Below are the code and all the weights of a small trained network. Each question names an input and a class and asks about switching units off, where a switched-off unit gives its printed mean instead of its output.

import numpy as np


def w(rows, s, z=0):
    codes = np.array(rows[::2]) - 128.0
    scale = np.full(codes.shape[1], s)
    scale[-1] = z or s
    return codes * scale


def f(y):
    return y / 2 * (1 + np.tanh(0.7978845608 * (y + 0.044715 * y**3)))


def log_softmax(a):
    a = a - a.max(-1, keepdims=True)
    return a - np.log(np.exp(a).sum(-1, keepdims=True))


def net(x, mask):
    res = np.array(x, float).reshape(1, 8) / 4 @ E
    y = f(res @ A[0][:, :-1].T + A[0][:, -1])
    res = res + np.where(mask, y, B[0][:, -1]) @ B[0][:, :-1]
    return log_softmax(res[-1] @ U[:, :-1].T + U[:, -1])


A, B = {}, {}
E = w([
[86,180,59,134,102,118,181,143,201,210,140,143],'x0',
[106,105,190,104,115,184,207,194,122,131,250,78],'x1',
[192,123,158,75,235,125,103,82,131,169,124,110],'x2',
[138,76,122,151,28,124,122,44,97,123,170,175],'x3',
[88,181,176,34,90,71,64,139,81,117,217,179],'x4',
[146,73,143,158,106,98,112,103,62,174,140,85],'x5',
[116,223,65,200,59,70,112,145,87,177,74,74],'x6',
[111,95,106,119,108,126,149,117,38,50,68,168],'x7',
],0.012)
A[0] = w([
[97,123,113,170,114,161,210,170,103,94,75,124,105],'neuron 1',
[102,71,74,142,107,198,190,152,140,2,119,184,215],'neuron 2',
[131,191,77,176,98,88,145,157,159,186,143,107,231],'neuron 3',
[175,86,92,175,72,124,81,31,109,148,103,150,254],'neuron 4',
[168,143,144,171,185,206,168,174,94,132,99,36,206],'neuron 5',
[152,86,122,89,181,143,109,83,129,84,108,155,226],'neuron 6',
],0.0089,0.003)
B[0] = w([
[88,128,98,186,107,204,120,191,59,97,114,95,195],'neuron 1',
[42,162,225,173,114,163,185,160,156,39,83,173,229],'neuron 2',
[63,146,70,147,90,138,88,131,166,249,140,111,220],'neuron 3',
[165,63,136,144,91,21,219,25,134,150,132,120,247],'neuron 4',
[219,64,123,171,143,153,91,214,168,116,104,53,245],'neuron 5',
[204,120,187,66,162,128,114,127,81,155,46,254,214],'neuron 6',
],0.0095,0.015)
U = w([
[220,87,153,135,218,164,97,184,182,135,116,61,129],'0',
[63,180,71,110,116,168,153,163,196,231,204,130,199],'1',
[107,180,32,202,42,38,80,86,92,156,44,122,116],'2',
[96,134,203,39,58,67,57,169,19,99,249,126,227],'3',
[157,21,176,133,128,136,169,9,88,139,139,155,2],'4',
[152,174,112,50,221,87,58,119,112,112,59,209,92],'5',
[108,119,97,169,102,164,157,167,13,110,65,87,47],'6',
[77,151,167,121,98,166,176,151,194,59,128,205,52],'7',
],0.011,0.0065)

Each question gives the input, the list of numbers given to net, and the class t.
The units are the neurons (one row each of A and B). Each row of codes is followed by its name. A weight is (code - 128) times the scale printed after its matrix; where a second scale follows, it is the last column's (A, B and U).
mask holds one flag per neuron, in row order. A switched-off neuron (its flag False) gives its mean, the last column of its row in B, instead of its output. The means were averaged over made-up inputs and are rounded, as every weight is.
A unit's drop is (log p(t) with every unit on - log p(t) with that unit switched off) / (log p(t) with every unit on - log p(t) with every unit switched off).
The circuit of an input: a set's keep is (log p(t) with only the set's units on - log p(t) with every unit switched off) / (log p(t) with every unit on - log p(t) with every unit switched off). Starting from all 6 units, units are removed one at a time, each time the one whose removal leaves the highest keep (on an exact tie, the one counted first), for as long as the keep stays at least 0.8.
units of the circuit, in order: the units of the circuit, biggest drop first
k most important neurons: the k neurons with the biggest drops, biggest first
drop when u is switched off: that unit's drop, to one decimal
input [-5,-4,-2,-4,8,-5,5,5], class 3: most important neuron => neuron 6
input [4,-1,5,-5,-3,7,6,-3], class 1: units of the circuit, in order => neuron 3; neuron 4
input [-6,2,7,-5,5,-7,-1,-5], class 5: 2 most important neurons => neuron 6; neuron 1
input [8,0,7,0,-5,6,8,-4], class 1: 2 most important neurons => neuron 3; neuron 6
input [-6,4,8,1,5,4,-7,8], class 5: 2 most important neurons => neuron 6; neuron 4
input [2,2,-3,4,1,-7,6,7], class 7: 2 most important neurons => neuron 2; neuron 5
input [7,-2,-1,8,-2,-8,1,-3], class 1: 2 most important neurons => neuron 3; neuron 6
input [-3,0,-3,-4,1,7,-8,6], class 7: 2 most important neurons => neuron 2; neuron 4
input [-8,-6,3,-5,-1,-7,7,3], class 5: drop when neuron 5 is switched off => 0.0
input [-5,-7,4,-5,0,-2,-7,-4], class 5: drop when neuron 6 is switched off => 0.1
input [-7,6,-5,4,8,-3,-1,6], class 7: drop when neuron 2 is switched off => 1.0
input [8,-8,1,3,1,-1,-7,-3], class 4: drop when neuron 4 is switched off => 1.6
